fc-sc: [-29  23  28  -6  -7 -30  -1  14  -6 -16  -3  17  17 -13  14   3 -12  -3
  10  -4   3  13 -27  30  16 -21   2 -28 -11 -16]
bg-pb: [  6   0  12  -6 -14   0   3  17 -16  -7  -3  -6   3   3  10  -8 -21  27
   2 -22  17  -3 -10  41   3 -13   1 -19 -20 -11]
fq-gj: [-12 -17  19  10  12  11 -23   4   0  -7   6  36  19  -7  24 -11  19 -17
   5  18  -6  19  15  41   9 -37   9 -10  24 -11]
fq-gj: [-26  -8   9   6  19 -20   9  18  -3  29 -25   4   1  24   4  16 -29  28
   3 -12   8 -11 -13  13   8 -67  14  -3  24  28]
fc-sc: [ -7  -2  -2  23  33  37 -15  -8 -14   5  48  46   2  -6  -1 -20  46  -8
  -9  45 -15 -21   4  -4   4 -10  16  44  29  25]
fq-gj: [-10  12  18 -28 -39 -19  -3  28  14 -35 -15  17  26 -32  20  15  34  -1
 -13 -13  11  20  11  40 -18  30  15 -26 -36 -29]
fq-gj: [  6  12 -12  -3  -2  -4   3   4  -1   9  -8 -14 -18   1 -22  14 -27  10
   5  -5  -5 -11  -9 -31   3   3  -2   9  -4  18]
hl-zf: [-19  12   1   9  14   5  -2  -4  -9   2  24  29  -2  -7  -7  -2  12  -5
   2  26 -12 -10 -13 -15   7  -9   9  16  10  17]
fc-sc: [ 38  -1 -17   0 -23  35   9 -46  -7 -32  49 -13  -1 -14   3 -44  45 -23
  -6  12   0   2  12 -15 -16  92 -28   3 -36 -43]
bg-pb: [-13  36  28 -11   2 -41 -16  27  23 -17 -32   5  28 -22  15  22  10 -17
  -8 -12  -2   9  -7  16  11  -6  -3   3   8 -11]
fc-sc: [  0  14  12   4   8   9  -9  10  -9 -12  21  18  12 -11   9 -12  26   2
 -11   8   2 -11  -6  23   3   5   5  17   0  -2]
fc-sc: [ -5 -40 -15  -8 -23  29  -1  14  -6   5   2  27 -12  -2  -4  10   6  22
   1   8   3   9  29  16 -23 -11  34 -18 -13  14]
fc-sc: [ -5  -1   4   6  22   8 -13  28  -3  13  -1  12   0   5  -3  11   8  12
 -14   6   2 -14   2  14   1 -24  23  27  21  29]
bg-pb: [ 20   3  10  -2  -5  15 -37  32 -13 -10  -8   0 -12 -14 -10   7 -45  -1
  15  -4  -6  16   0  28  20 -19   5 -10  -2  -2]
bg-pb: [ -4   5  15 -13 -18 -31 -11   9  15 -11 -41  -7   9 -12   8  18 -38 -14
  21 -19  -5  31   1  11  14 -23 -13 -39  -2 -23]
gt-sq: [-31   5  16   6   2 -24  37 -35 -13  -9  33  -9  18  18  23 -35  20 -12
   0   2  19   8 -39  19   2  19 -15 -30 -20 -34]
hl-zf: [-24 -19   3  -1  13 -20  11  14  -2  24 -15 -32 -12  35  -9  16 -31  -1
  -1  -9  16  19 -19  10   1 -17  19 -23   3  12]
gt-sq: [ 17  -8 -12   8   8  28  -5   3 -23   9  24 -17 -25  14 -20 -11 -23  10
   2   5   3  -8  -9  -2   4   8   5  10  -6  14]
hl-zf: [-19  12 -14  -1  -7  -8  28 -24   3   5  11  21  -1  -6  -6   3  20  12
   0  11  -9 -23  -6 -44 -11   7  -2  10  -7  15]
hl-zf: [ -1   5  13  14  14  30 -15  14 -44  -5  50  10 -13   4  -7 -27 -20   8
   7  17   5  -3 -32  39  21 -10  13   0  -9   4]
fq-gj: [ 27  -7   2  -4   7  10 -27  28  16  -2 -22 -16   5  -3   3  12  12  -8
 -18 -11   4   6  28  21  -6  10   7  21  14   1]
bg-pb: [-33 -23  -8   3 -25  16  38 -35 -34  -3  50  32  -8   8   5 -31   2  21
  19  19   7   2 -21   8 -10  -3   9 -45 -37 -12]
bg-pb: [  9   8  -4   7  15  26 -46  18  -5  -5  14  21 -20 -24 -29  14 -15 -31
  11  34 -29  15   6 -19  19  -1  15  20  18  20]
fc-sc: [  1  29  16  -9  -1 -48   7   5  13  -3 -36 -45   7   6   3  12 -38  -8
   4 -34   9   8 -27  -3  16   3 -26 -16  -6 -18]
gt-sq: [  7  44  10 -15 -24 -23  -4  20   2 -16 -28  17   7 -34   0  18 -29  29
  12 -23  -9 -23 -10  -7  13 -22 -15   3 -14   2]
gt-sq: [-50   3  18  19  32  -4  20 -19 -24   2  61  21  13  19  12 -31  43 -19
 -11  36  10   1 -43  21   6   5  17  -1   3  -1]
bg-pb: [-18  39  42  -6   2 -23 -32  33   4 -34  -1  35  33 -38  22   5  20 -25
  -3   7  -5  18 -14  48  21  -9   6  -5   2 -22]
fq-gj: [-21 -23  21   5   9  -1 -12  13   1   0  -5  26  20   4  26  -4  12  -7
   2   6   6  22  10  52   3 -43  17 -21  18  -9]
fq-gj: [  3  -3  -3   0  -9  19 -26  -4  -6 -16  16  20 -12 -23 -14   0 -13 -30
  20  26 -21  28   6  -8  11   9   4 -16  -4  -9]
fc-sc: [-10  18   0  23  13  -9  14 -73   1  -6  23  32  14 -11  14 -34   5 -27
  33  26 -31 -10 -12 -52  25 -23 -51  -1  25 -21]
fc-sc: [ 17 -29 -25  -9  -6  24  -3  13   1   9   7 -40 -29  17 -28  12   3 -11
 -18   3  10  18  15 -10 -23  57  25   2 -18  10]
bg-pb: [ 12 -33 -28   6  -7  27  -8 -24  -5  14   3  -5 -36   7 -28   3 -45 -14
  30  17 -20  21  16 -41   4  -7  -3 -21   5   8]
gt-sq: [-30   1  18  -4   2 -34   5  -6  24  -7 -19  14  30  -4  26   7  31 -24
  -4   1   1  20   5  12  -3 -10  -1 -17  12 -19]
gt-sq: [-21  20  13 -13 -30 -34  27 -30   9 -29   4   7  25 -18  22 -12  22 -17
   7  -5   3  15 -16  -1  -4  32 -23 -38 -33 -45]
gt-sq: [ -4   3 -19  -6 -22  24   6 -25   1 -20  39  34  -3 -28 -10  -7  51 -16
  -4  34 -16  -1  14 -35 -20  56   7   7 -24  -5]
fq-gj: [ 20   2   3  17  24  19 -13 -14   3  -2  13  11  14  -3  15 -22  33  -8
  -9  10  -7 -18  16   3   5  -5 -16  37  30  -2]
fq-gj: [ 18  33   4  -8   2 -21  19  14  18  -1 -24 -14  26  -3  18   5  41  35
 -35 -34  17 -50   5   0 -17  16 -14  49   1   8]
gt-sq: [-12  13  10   2   5 -17  13  -2   1   2  -5  11  15   1  14  -2   9  15
  -3  -7   4 -17  -9   6   2 -20  -6   6   6   2]
hl-zf: [ -2 -14   5  20  33  18 -28 -13   3   3  18  15   3   2   3 -13  15 -43
   5  33 -17  20  10   1  15 -12   1  11  38  -1]
hl-zf: [ -1   1  -7   1  -8  11  11  -5 -19   1  21   3 -13   3 -10  -9 -12  17
   6   3   2 -10 -15  -5   0   4   3  -4 -17   6]
gt-sq: [ 54  25 -19  -8 -29   8  17   4 -13   4 -27 -21 -16  -6 -10  -1 -54  78
  10 -51   5 -62   1 -23   1 -16 -36  23 -22  14]
hl-zf: [-27  -5  11   2   6 -28  45 -11 -10  12   7 -26  13  37  20 -18   8  20
 -13 -21  33  -8 -33  27  -8   0  -2 -19 -15 -11]
hl-zf: [ -1 -12   0  -5   1 -15   0   5  18   8 -28 -20   2  10   3  15  -6  -9
  -3 -12   4  15  11   0  -5  -3   1  -9   8  -2]
bg-pb: [ -8   2 -15  -1  -1   4  12  -1  -7  12   9   1 -18   5 -21  10  -8  13
   0   8  -3 -13  -9 -30  -5   5  11   9  -7  24]
hl-zf: [ -5  33   5 -21 -12 -20 -26  57  16  -4 -41  17  -4 -32 -20  54 -20  13
  -4  -8 -12  -5   4 -10   3 -16  25  16   0  32]
[-32  11  -4  -3   5 -40  49 -31  27  10  -8  -3  25  14  18   3  58   2
 -24  -5  10 -22  -5 -34 -24  22  -8  14   2   2] : bg-pb
[-20  28  13  -5  -3  -1 -15  29 -18 -13  19  31  -4 -24 -12  11  -7   3
   3  17  -7  -1 -25  11  13  -6  22   1 -13  13] : bg-pb
[ 26 -31 -21   6  -4  33  11  -8 -20  16  11 -23 -25  25 -11 -16 -25  30
   3 -11  11 -13   7   2  -9  -1  -1  -1 -10   9] : bg-pb
[-3  0  3  5  9 13 -8  9 -7 -1 16 16  2 -4  1 -4 18  2 -8 12  0 -7  1 11
 -1 -1 12 15  5  9] : fc-sc
[ 41  18   9  11  16  24 -26  -8  16 -25  13  21  34 -28  29 -27  76 -16
 -26   7  -8 -25  35  14  -3  26 -23  59  26 -18] : fq-gj
[  1  -6  -9  -1  12   8 -44  24  19  10 -25  13 -20 -17 -30  41 -24 -32
  11  24 -30  25  24 -32  10 -19  21  11  31  29] : hl-zf
[ 11  24  -4   0  -5  11  -4  14 -18  -2  10  12 -12 -14 -15   2 -21  29
   4  -2  -6 -29 -13 -10   9  -8   0  19 -10  19] : gt-sq
[  3  -6  -6  -8   4  -4  -4  21   4   8  -7 -39 -17  15 -20  18 -13 -12
 -13  -6  11  17  -6  -2  -6  32  17  -1  -9   8] : fc-sc
[  9  12  -6  11   1   7  42 -27 -34   8  34 -17  -5  24   4 -39  -9  47
  -1 -17  20 -46 -35  -1   1   4 -23  10 -23   0] : gt-sq
[ -5 -38  -5  13  -2  20   4 -54   2  -8  26  20   9   2  20 -34  26 -38
  19  28 -11  31  21  -1  -2   4 -16 -31   9 -36] : bg-pb
[-28  16  16  -8  -4 -36   3   5   1  -7  -7 -16   0   1  -5  12 -29 -25
  12  -2   2  32 -33   2  15   5   1 -37 -14 -16] : fc-sc
[ 27  20  12 -16   1 -11 -28  57  29  -7 -51  -7  21 -19  12  33  25  16
 -33 -31   8 -17  32  29 -11   0  10  41  14  12] : fq-gj
[ -8  -5   1  -7  -1 -16   9  20   4  14 -24 -19  -3  16  -2  18 -17  18
  -7 -20  14  -1  -4   9  -6 -12  11  -6  -3  12] : fq-gj
[-46  15  12   7  19 -27  35  -9 -10  12  21  10  14  20  11  -8  24  12
 -12   7  14 -20 -39   3  -1 -11   9   4   0  12] : hl-zf
[ -5  33  16  15  43  -4 -17  11  -7  -1  29 -10   5   3  -7  -8  22 -28
 -20  19  -1  -9 -30   2  19  21   3  43  20  11] : fc-sc
[ -1   6   1 -14 -15 -16  17  10   8  -4 -13 -17   8   2   7   7  13  14
 -15 -21  16  -5  -1   9 -15  23   2  -3 -20  -6] : fq-gj
[ -6   6   8  -1 -14 -13  10 -16   2  -7 -13  24  15 -12  19  -7  -9  14
  18  -9  -6  -7   2   2   7 -35 -20 -18   1 -14] : fc-sc
[ -1 -17 -12  -4  -3   5   1   3   2   9  -2 -16 -16  10 -16  11  -9  -8
  -1   4   1  15   5 -11  -8  15  13  -9  -6   7] : fc-sc
[ 32 -14   3  -6   0  10 -11  15  19 -11 -12 -29  18   3  19  -6  46 -11
 -32 -18  19   6  33  36 -21  43   0  17   0 -21] : fq-gj
[  9  -1  -4  -9  -9 -18   0  -7  34  -4 -37  -5  16 -10  12  15  21 -11
  -6 -13  -5   4  30 -17 -12   8 -14   5  11 -10] : hl-zf
[ 24 -28  -3   3 -12  26  11  -3 -24   3   9 -19  -7  21  11 -28 -20  34
   3 -22  22  -7   3  40  -6  -8  -6 -18 -18 -14] : bg-pb
[ 18   2  -2  11  15  28 -50  10  -1  -4   4  27 -13 -25 -18   8 -20 -28
  18  29 -33  13  18 -14  23 -22   2  18  30  13] : fq-gj
[ 48 -17   0 -12 -23  11 -19  14   9 -14 -32 -36   0  -3   9  -2 -23   1
   2 -34  10  20  30  32  -4  15 -16 -19 -13 -31] : hl-zf
[-30  -2   0  -8 -27  -9  30  -7 -22  -2  15  16  -7   2  -1  -4 -21  28
  16  -2   9   0 -27   6  -4 -11   9 -41 -36  -3] : bg-pb

hd-tn: [-29   9  62   9  35 -29  -9  11  -7  -5  -1  -7   7  29 -30  16  39  29
  12 -16  -5   9 -13 -20  -6 -12  -4   3 -23  10]
bb-lj: [  6   2 -18   4   6 -13  20  -6 -20 -17 -16   2 -41  -8  15 -13  -8 -19
 -12   8   4  11 -12  14   6  14  12  -2  30   9]
jt-gq: [ -7 -18  -5 -32   0  25   2 -21  26  55  19   1  37  13  37 -16   5  13
 -40 -19  23 -20  -8   0   9 -15  -7  11 -18  19]
jt-gq: [ 28  -8 -35 -17  16 -11  24 -39  23 -50 -28  32 -48   6  26  -3 -26 -12
   6 -12  63  31  -1  16  11  10  -1 -26  40  19]
jm-cn: [ 31   0 -42   3 -22  14   9  -4  -6 -24 -12  10 -19 -27  -4  -9 -30 -23
   2  18   5   4  14  22  -2  15   4 -17  24 -18]
jt-gq: [-11  24  30   4  10 -17  -9   9   3 -33 -11  17 -27  32  10 -18  26  22
 -10  10  -7  17 -35   7  14 -14   8   5  -1  15]
hd-tn: [-19  24  27  23 -22  -6 -12  49 -50  28  10 -37   6  -4 -10 -19  21 -12
 -26  29 -69 -31 -15  -4  10  12  12  29 -12 -11]
hd-tn: [ 18 -29 -18 -28  20  13  32 -34  -9  36  -4  -6  19 -14  -7  -8 -12 -10
 -36 -25  53 -11  16  14  -6  14  -6 -23   6   4]
jm-cn: [ 29  25  38  15   5 -32   6  32 -52 -41 -30 -28  -9   5 -78   2   3 -23
   7   7  15 -13  22   1  14  47 -12 -35   5 -23]
bb-lj: [ 38  12 -16   4 -59  28 -12  41 -34  27   8 -39  44 -27 -39 -15 -25 -39
 -18  27 -23 -57  40   6  15  41 -13  -9 -12 -42]
bb-lj: [ -1   7  13   2 -11  10 -15  12   5   5   8  -1  21   5 -12  -2   8  12
   0   6 -14  -8   2  -1  -1  -8  -4   2 -18 -10]
jt-gq: [ 20   6  15   6  -5 -22   5  23 -35  -3 -11 -39  10  -4 -44  15 -12 -35
  12  -6  13 -28  33 -17  14  46 -16 -16   4 -14]
jm-cn: [ 17   6 -11  -5  -3   0   3  -7   9 -28 -13  16 -18   6   6 -10  -8  -2
  -2   5  19  10  -3  13  10   3   0 -12  12   2]
hd-tn: [-21   6 -20  -2 -10 -28  15   9 -23  28   0 -32 -42  10  84 -18  -8 -45
 -32   3 -17 -21 -29 -17  42  28  13  45  35  42]
jm-cn: [-27  28 100   1  42 -54  -9  27 -24  -7 -13 -28   6  62 -35   4  54  22
 -10 -23  13 -10 -22 -29  27  10 -13   1 -27  25]
jm-cn: [ -7   7  -1  27 -19  -6 -19  27  -5 -10   9 -14   3 -16 -18  28  -8 -10
  47  13 -43  -3  18 -21 -11   3  -1  12  -4 -20]
bb-lj: [ 21   8  -4   5 -50  40 -24  33 -10  30  20 -18  58 -22 -40  -9  -9  -5
  -8  25 -35 -41  30   7  -4   6 -10  -4 -32 -44]
jt-gq: [  0   3  -3  11  -1  -3   0   5  -8 -12  -3   1 -10  -9 -10   4  -2  -2
  11   8 -13   7   1   2  -8   1   5  -1   5  -8]
hd-tn: [-28   2  76  -2  50 -31   0   3 -13  12  -2 -15  22  34 -44  16  46  32
  -2 -31  17   1  -8 -21  -6  -7 -10  -6 -31  13]
hd-tn: [-27 -15  40  -5  49 -22  31  -7 -52  53  -2 -33   7   0 -20  -7  32   1
 -45 -24   7 -11 -14  -4 -10  11   8   4  -5  18]
jm-cn: [-24  -1  -4  -9   5   1   3 -10  10  21   8   8 -15  14  57 -20  12   9
 -30   0 -11   4 -35   3  11 -18  13  28   5  29]
bb-lj: [-36 -21  28  22  56 -25  29  -7 -55  28  -1 -21 -11 -28 -44  22  27   6
   2 -16 -22  18  -4  -6 -46  -3  18   2   3  -1]
bb-lj: [ 13 -10  -8   0  -4  -7  15   7 -32  23  -2 -35  11 -20 -21  10 -17 -35
  -2  -8   9 -26  28 -10   3  36  -8  -7   9  -9]
jt-gq: [ 14  20  24   1   7 -32   0  12  -8 -42 -23  -6 -22  27 -16   2   1 -11
  11  -4  27   1   1  -8  26  25 -11 -16  10   7]
jt-gq: [  8 -29 -27 -14 -11  23   5 -13   9  49  19 -18  43 -24   1  18 -24 -16
   3 -18  15 -26  35 -13 -10   9 -13  -1  -8  -9]
hd-tn: [ -5  20   3  17 -25  -1 -21  26   2 -17   4  -1  -7   4   7  -1   1  -1
  15  22 -38  -2  -7  -5   8  -3   4  15  -3  -8]
jm-cn: [ -5  11  21   5   4 -15  -6  11  -5 -11  -4  -6  -5  13  -8   4  10   2
   7   0  -4   0  -4  -9   8   4  -2   2  -3   3]
jm-cn: [-25  -5 -24  17 -21  11 -15   9  12  19  24  -2   0 -19  35  15  -7  -3
  25  12 -53   1  -4 -15 -13 -18  11  36   0  -2]
bb-lj: [ 22   3 -44  -9 -29  25  -3 -11  27 -21  -3  29 -16  -6  36 -21 -23  -4
  -8  19   6   8  -6  24  10  -7   5  -3  16  -2]
hd-tn: [-18  -5  22  -9  20 -19  23   5 -44  53   1 -40   4   6  10 -15  17 -19
 -49 -14   2 -28 -14  -8  15  23   4  16   3  22]
bb-lj: [-11  -5  13  -5  21 -18   4 -10   9  -3  -3   0  -7  15   9  13   6   5
  10 -18  18   8  -4 -14   3  -2  -4   2   2  17]
jt-gq: [ -7   6   3  15   1   0   4  11 -27   1  -2  -3 -12 -14 -12 -11  10   0
 -11  17 -30   4 -11  12 -11  -2  14   5   3  -9]
[ 23   2  -9 -12   2   2  10 -13   5 -24 -16  15 -13   6  -4 -14  -8  -2
 -12   0  33   7   0  18   9   7  -3 -22  11   1] : jm-cn
[ 49   1  24 -35  31  -5  23 -30   3 -38 -37  20   6  28 -53 -21   2  12
 -32 -24 102   7  12  30  16  20 -22 -66   0   0] : jm-cn
[ 24  -9   2 -20   2  -6  30   1 -47  42 -10 -44  19  -6 -20 -17 -11 -40
 -50 -15  39 -43  20   3  23  51 -12 -16   9   2] : jt-gq
[ -1  -9  -6  -8  -1  11  -6 -11  24   7   8   8  16   1   7  10  -4   9
  11  -9  10   2   7  -5  -5 -12  -6   0  -8   1] : bb-lj
[-10  29  19  33 -18 -28 -31  38   4 -50  -2  -6 -22  12  -9  28   1  -5
  61  17 -42   9   3 -28   9   4  -3  14   0  -9] : jm-cn
[ 15 -20 -32  -5  -3  11  16 -15  -5  15   1  -6   5 -27  -3   9 -24 -21
   3  -7  16  -6  23   3 -10  14  -3 -10  13  -8] : jt-gq
[ 12  -7  -2   5 -10  -3   2  14 -21  18   4 -32  24 -18 -32  20 -16 -27
  15  -6   1 -26  35 -16  -2  29 -13  -7  -3 -18] : jt-gq
[ -2  15  31  10 -21  12  -7  43 -55  47  11 -41  40 -11 -43 -25  20  -8
 -44  21 -45 -45   3   6   3  18   2   8 -27 -25] : hd-tn
[ 23   1 -16  -8  17 -14  40 -15 -43 -16 -31  -1 -46  -9  -2 -33  -7 -26
 -46   5  33   7 -13  33  12  31  13 -22  39   9] : jt-gq
[  6  -2  -9   0   6  -1  18  -4 -25   3  -9  -2 -16 -12  -3 -17  -1 -11
 -24   7   2   1  -7  17  -2  10  10  -6  15   0] : jt-gq
[ -1   2   2   4   7   5  32  10 -73  39  -8 -24 -12 -26 -17 -46  15 -17
 -74  21 -26 -17 -21  35  -5  19  24   2  12  -6] : jt-gq
[-15   8  20   5   4   8 -16   4  14  -6   7  18   7  11  -4  -5  22  32
   2   7 -21  13 -17   5 -11 -29   6   6 -19  -2] : bb-lj
[  8   3 -30  -3  -3   2  10 -16  11 -28 -12  26 -40  -1  36 -18 -11  -4
  -8  12   8  22 -19  20   7  -5  13   0  26  11] : bb-lj
[ 18  22  12   4  21 -32  35   5 -61 -37 -41  -5 -61   5 -16 -42  10 -22
 -49  17  17  10 -28  35  21  35  17 -21  37   9] : jt-gq
[-12  -3  -1  -5   0  13  -6  -7  16  14  10  12   8   5  20  -7   9  18
 -10   1  -9   4 -14   4  -5 -22   5  11 -10   6] : jt-gq
[ -8   3 -34   7 -15  -8   6   2  -5  -2   0  -3 -40  -8  56  -8 -15 -26
  -3  14 -23   3 -17  -2  15   8  15  27  30  17] : hd-tn
[-20   2  24   1 -11  12 -21  19   4  41  24 -17  44   7  -4   4  17  15
  -5  -1 -29 -24   1 -17  -2 -13  -6  20 -34  -5] : jt-gq
